Here is a tiny trained network, its code and every weight. The questions are about switching its units off for an input and a target symbol, where a switched-off unit gives its printed mean instead of its output.

import numpy as np


def w(rows, s, z=0):
    codes = np.array(rows[::2]) - 128.0
    scale = np.full(codes.shape[1], s)
    scale[-1] = z or s
    return codes * scale


def f(y):
    return np.maximum(y, 0)


def softmax(a):
    e = np.exp(a - a.max(-1, keepdims=True))
    return e / e.sum(-1, keepdims=True)


def log_softmax(a):
    a = a - a.max(-1, keepdims=True)
    return a - np.log(np.exp(a).sum(-1, keepdims=True))


def net(x, mask):
    ids = ['ΛΣΦαγεζηθξπτ'.index(c) for c in x.split()]
    T = len(ids)
    res = E[ids] + P[:T]
    r = res
    for j in range(3):
        rows = slice(2 * j, 2 * j + 2)
        q, k, v = (r @ M[0][rows].T for M in (Q, K, V))
        z = softmax(np.where(np.tri(T) > 0, q @ k.T / 2**0.5, -1e9)) @ v
        o = O[0][rows]
        res = res + np.where(mask[j], z, o[:, -1]) @ o[:, :-1]
    y = f(res @ A[0][:, :-1].T + A[0][:, -1])
    res = res + np.where(mask[3:11], y, B[0][:, -1]) @ B[0][:, :-1]
    return log_softmax(res[-1] @ U[:, :-1].T + U[:, -1])


Q, K, V, O, A, B = {}, {}, {}, {}, {}, {}
E = w([
[88,48,127,155,130],'Λ',
[126,115,189,100,131],'Σ',
[100,71,108,112,90],'Φ',
[193,191,92,2,117],'α',
[174,138,137,104,175],'γ',
[140,117,174,102,126],'ε',
[105,82,88,162,139],'ζ',
[243,151,106,80,98],'η',
[176,134,141,117,214],'θ',
[143,78,154,168,142],'ξ',
[184,150,66,158,130],'π',
[52,175,8,79,129],'τ',
],0.025)
P = w([
[119,5,114,77,151],'0',
[134,29,112,88,151],'1',
[135,47,115,101,146],'2',
[147,75,126,112,142],'3',
[149,89,128,130,148],'4',
[152,107,134,145,151],'5',
[153,120,141,160,149],'6',
[159,129,150,179,147],'7',
[154,143,149,193,158],'8',
[162,150,158,208,158],'9',
],0.011)
Q[0] = w([
[163,179,95,127,173],'head 1',
[80,205,249,93,113],'head 1',
[52,223,66,56,47],'head 2',
[3,125,63,210,40],'head 2',
[104,246,108,107,66],'head 3',
[92,59,99,202,108],'head 3',
],0.012)
K[0] = w([
[133,118,115,133,233],'head 1',
[89,107,187,120,152],'head 1',
[124,115,70,5,139],'head 2',
[93,91,137,68,109],'head 2',
[129,17,139,71,149],'head 3',
[150,135,108,103,81],'head 3',
],0.017)
V[0] = w([
[69,112,189,222,63],'head 1',
[128,152,2,198,185],'head 1',
[117,154,166,181,24],'head 2',
[66,98,219,117,118],'head 2',
[29,160,43,92,175],'head 3',
[162,183,84,216,84],'head 3',
],0.0082)
O[0] = w([
[168,153,120,195,211,6],'head 1',
[131,128,183,154,77,154],'head 1',
[108,81,2,28,147,22],'head 2',
[185,175,56,115,194,75],'head 2',
[64,154,82,182,84,117],'head 3',
[131,68,172,107,41,85],'head 3',
],0.0092,0.012)
A[0] = w([
[69,118,214,119,136,76],'neuron 1',
[162,175,123,160,129,97],'neuron 2',
[98,236,120,2,155,110],'neuron 3',
[160,177,196,25,98,154],'neuron 4',
[152,197,101,132,73,99],'neuron 5',
[201,147,168,147,240,161],'neuron 6',
[105,78,115,161,75,253],'neuron 7',
[126,125,84,153,180,187],'neuron 8',
],0.011,0.0023)
B[0] = w([
[201,210,127,105,203,255],'neuron 1',
[230,65,59,109,151,150],'neuron 2',
[86,185,47,96,29,158],'neuron 3',
[61,111,144,135,231,253],'neuron 4',
[129,15,159,44,129,153],'neuron 5',
[71,111,171,140,17,253],'neuron 6',
[164,175,27,98,110,193],'neuron 7',
[162,138,1,169,180,141],'neuron 8',
],0.0084,0.013)
U = w([
[73,81,108,180,141,153],'Λ',
[102,146,183,180,81,93],'Σ',
[185,159,83,103,202,217],'Φ',
[100,115,114,91,111,77],'α',
[117,103,112,143,102,182],'γ',
[125,107,112,144,106,99],'ε',
[194,234,75,193,149,146],'ζ',
[118,2,143,78,97,113],'η',
[111,111,124,129,100,7],'θ',
[56,36,147,152,59,8],'ξ',
[237,124,119,97,40,196],'π',
[98,189,101,156,66,144],'τ',
],0.0084,0.0019)

Each question gives the input, a string of symbols that net reads in full, and the target symbol t.
The units are the heads (2 rows each of Q, K, V and O) and the neurons (one row each of A and B). Each row of codes is followed by its name. A weight is (code - 128) times the scale printed after its matrix; where a second scale follows, it is the last column's (O, A, B and U).
mask holds one flag per unit, heads first, then neurons. A switched-off unit (its flag False) gives its mean, the last column of its rows in O or B, instead of its output. The means were averaged over made-up inputs and are rounded, as every weight is.
A unit's drop is (log p(t) with every unit on - log p(t) with that unit switched off) / (log p(t) with every unit on - log p(t) with every unit switched off).
The circuit of an input: a set's keep is (log p(t) with only the set's units on - log p(t) with every unit switched off) / (log p(t) with every unit on - log p(t) with every unit switched off). Starting from all 11 units, units are removed one at a time, each time the one whose removal leaves the highest keep (on an exact tie, the one counted first), for as long as the keep stays at least 0.8.
units of the circuit, in order: the units of the circuit, biggest drop first
most important unit: the unit with the biggest drop
k most important neurons: the k neurons with the biggest drops, biggest first
heads that matter: for each layer, one digit per head in row order, 1 if its drop is at least 0.15 and else 0, layers parted by /
input θ τ θ, target ζ: units of the circuit, in order => [head 3; neuron 6; head 2]
input Σ Φ Λ, target Λ: most important unit => neuron 1
input Λ θ ε, target Σ: units of the circuit, in order => [neuron 6; head 2; head 1; head 3]
input Φ θ Σ τ θ π, target π: heads that matter => 100
input τ θ Σ θ θ θ θ π η η, target η: heads that matter => 000
input θ Σ η Λ ε θ θ θ τ ζ, target τ: units of the circuit, in order => [neuron 7; head 3]
input θ Λ π Σ ε, target Φ: 2 most important neurons => [neuron 6; neuron 1]
input θ θ θ ξ Σ π Φ, target π: 2 most important neurons => [neuron 7; neuron 4]
input θ θ θ η π ξ, target π: units of the circuit, in order => [neuron 7; head 3]
input θ θ γ, target Σ: heads that matter => 010
input η θ η Λ γ Σ π Σ ε, target Φ: units of the circuit, in order => [neuron 1; neuron 6]
input π θ Σ θ π Λ θ ζ Σ Λ, target π: units of the circuit, in order => [head 3; neuron 4; neuron 7]
input π η ξ Λ ζ, target η: 3 most important neurons => [neuron 1; neuron 3; neuron 8]
input θ θ τ ζ Σ, target ζ: units of the circuit, in order => [head 3; neuron 6; head 1]
input θ η θ θ θ θ Σ Σ θ ξ, target η: units of the circuit, in order => [head 2; head 3; neuron 1]
input Λ θ θ ε, target Σ: heads that matter => 110
input θ γ π Λ θ θ θ ξ, target π: most important unit => neuron 4
input θ θ Φ, target Φ: units of the circuit, in order => [head 1; neuron 6]
input π Λ θ θ Σ π Σ, target Φ: heads that matter => 011
input θ γ θ Σ Σ π Σ γ Σ π, target π: 2 most important neurons => [neuron 4; neuron 2]
input θ θ π τ ε θ η θ Λ, target η: heads that matter => 011
